Below are the code and all the weights of a small trained network. Each question names an input and a target symbol and asks about switching units off, where a switched-off unit gives its printed mean instead of its output.

import numpy as np


def w(rows, s, z=0):
    codes = np.array(rows[::2]) - 128.0
    scale = np.full(codes.shape[1], s)
    scale[-1] = z or s
    return codes * scale


def f(y):
    return np.maximum(y, 0)


def softmax(a):
    e = np.exp(a - a.max(-1, keepdims=True))
    return e / e.sum(-1, keepdims=True)


def log_softmax(a):
    a = a - a.max(-1, keepdims=True)
    return a - np.log(np.exp(a).sum(-1, keepdims=True))


def net(x, mask):
    ids = ['βγζξσφψ'.index(c) for c in x.split()]
    T = len(ids)
    res = E[ids] + P[:T]
    q, k, v = (res @ M[0].T for M in (Q, K, V))
    z = softmax(np.where(np.tri(T) > 0, q @ k.T / 4**0.5, -1e9)) @ v
    res = res + np.where(mask[0], z, O[0][:, -1]) @ O[0][:, :-1]
    y = f(res @ A[0][:, :-1].T + A[0][:, -1])
    res = res + np.where(mask[1:17], y, B[0][:, -1]) @ B[0][:, :-1]
    return log_softmax(res[-1] @ U[:, :-1].T + U[:, -1])


Q, K, V, O, A, B = {}, {}, {}, {}, {}, {}
E = w([
[99,112,30,210],'β',
[186,186,91,114],'γ',
[172,174,203,35],'ζ',
[125,113,251,19],'ξ',
[183,164,156,93],'σ',
[133,138,145,235],'φ',
[160,180,157,172],'ψ',
],0.016)
P = w([
[223,1,240,197],'0',
[167,117,80,128],'1',
[142,140,100,128],'2',
[182,135,119,74],'3',
[154,135,112,88],'4',
[138,134,95,110],'5',
[133,140,113,119],'6',
[168,177,197,15],'7',
[126,148,110,126],'8',
[153,148,123,93],'9',
[131,194,95,56],'10',
[127,157,105,139],'11',
],0.0098)
Q[0] = w([
[17,58,154,131],'head 0',
[178,255,151,134],'head 0',
[117,105,124,84],'head 0',
[92,130,91,40],'head 0',
],0.0083)
K[0] = w([
[93,190,127,21],'head 0',
[228,45,255,126],'head 0',
[97,174,115,158],'head 0',
[148,228,131,169],'head 0',
],0.0097)
V[0] = w([
[120,90,163,27],'head 0',
[34,36,207,253],'head 0',
[131,187,34,160],'head 0',
[91,141,237,100],'head 0',
],0.0067)
O[0] = w([
[237,89,133,8,168],'head 0',
[17,173,69,77,139],'head 0',
[161,167,209,155,2],'head 0',
[121,107,178,2,199],'head 0',
],0.0067,0.006)
A[0] = w([
[147,104,129,97,153],'neuron 0',
[107,129,124,63,65],'neuron 1',
[171,89,115,134,101],'neuron 2',
[194,127,120,166,169],'neuron 3',
[171,184,109,190,128],'neuron 4',
[125,140,79,106,153],'neuron 5',
[176,169,145,140,173],'neuron 6',
[217,159,137,189,219],'neuron 7',
[100,67,67,216,255],'neuron 8',
[98,93,148,48,180],'neuron 9',
[159,117,253,116,139],'neuron 10',
[109,116,159,126,116],'neuron 11',
[136,126,215,191,171],'neuron 12',
[63,104,142,93,107],'neuron 13',
[112,122,196,105,103],'neuron 14',
[111,104,40,72,209],'neuron 15',
],0.011,0.0031)
B[0] = w([
[146,74,68,188,193],'neuron 0',
[116,140,110,122,205],'neuron 1',
[143,189,153,134,149],'neuron 2',
[93,110,109,59,164],'neuron 3',
[140,151,100,116,171],'neuron 4',
[126,69,212,124,179],'neuron 5',
[77,109,75,87,177],'neuron 6',
[98,178,31,72,187],'neuron 7',
[177,174,194,103,159],'neuron 8',
[182,97,166,158,247],'neuron 9',
[110,152,108,142,230],'neuron 10',
[144,93,155,167,141],'neuron 11',
[108,73,166,73,157],'neuron 12',
[91,191,138,183,156],'neuron 13',
[99,151,149,126,180],'neuron 14',
[123,99,254,203,223],'neuron 15',
],0.0065,0.011)
U = w([
[228,251,126,238,116],'β',
[103,150,34,2,167],'γ',
[158,111,110,129,83],'ζ',
[139,63,150,124,178],'ξ',
[141,114,96,111,77],'σ',
[50,182,179,147,59],'φ',
[70,147,146,108,254],'ψ',
],0.0069,0.0015)

Each question gives the input, a string of symbols that net reads in full, and the target symbol t.
The units are the heads (4 rows each of Q, K, V and O) and the neurons (one row each of A and B). Each row of codes is followed by its name. A weight is (code - 128) times the scale printed after its matrix; where a second scale follows, it is the last column's (O, A, B and U).
mask holds one flag per unit, heads first, then neurons. A switched-off unit (its flag False) gives its mean, the last column of its rows in O or B, instead of its output. The means were averaged over made-up inputs and are rounded, as every weight is.
A unit's drop is (log p(t) with every unit on - log p(t) with that unit switched off) / (log p(t) with every unit on - log p(t) with every unit switched off).
The circuit of an input: a set's keep is (log p(t) with only the set's units on - log p(t) with every unit switched off) / (log p(t) with every unit on - log p(t) with every unit switched off). Starting from the 12 units with the biggest drops (on a tie, the unit counted first), units are removed one at a time, each time the one whose removal leaves the highest keep (on an exact tie, the one counted first), for as long as the keep stays at least 0.8.
circuit, biggest first: the units of the circuit, biggest drop first
unit that matters most: the unit with the biggest drop
top k neurons: the k neurons with the biggest drops, biggest first
drop when u is switched off: that unit's drop, to one decimal
input ξ ξ γ ξ σ γ ξ φ γ ψ, target ξ: circuit, biggest first => [head 0; neuron 15; neuron 9; neuron 7]
input φ ψ ζ, target φ: circuit, biggest first => [head 0; neuron 13; neuron 15]
input γ γ γ φ, target γ: unit that matters most => neuron 7
input ξ γ ψ γ φ σ σ γ ξ σ ξ φ, target ξ: circuit, biggest first => [head 0; neuron 15; neuron 7]
input γ γ ψ ξ γ ψ φ ξ γ β γ γ, target γ: top 3 neurons => [neuron 7; neuron 9; neuron 15]
input ξ γ γ ζ, target ξ: circuit, biggest first => [head 0; neuron 15; neuron 9]
input γ ψ γ β ξ ξ γ σ φ ξ φ, target γ: top 3 neurons => [neuron 15; neuron 9; neuron 7]
input ξ ψ β ψ γ γ γ ξ φ σ, target ξ: circuit, biggest first => [head 0; neuron 15; neuron 9; neuron 7]
input γ ξ γ ψ σ γ φ φ ψ ζ ξ β, target β: top 3 neurons => [neuron 8; neuron 6; neuron 12]
input ξ σ γ γ ψ ξ ψ γ, target ξ: top 3 neurons => [neuron 15; neuron 9; neuron 5]
input γ σ γ γ γ γ γ, target γ: top 4 neurons => [neuron 7; neuron 15; neuron 9; neuron 3]
input φ φ ψ ψ ξ ξ ζ, target φ: drop when head 0 is switched off => 1.0
input ξ γ γ, target ξ: drop when neuron 1 is switched off => 0.0
input γ ψ ξ γ σ ζ φ γ γ ψ, target γ: drop when head 0 is switched off => 0.1
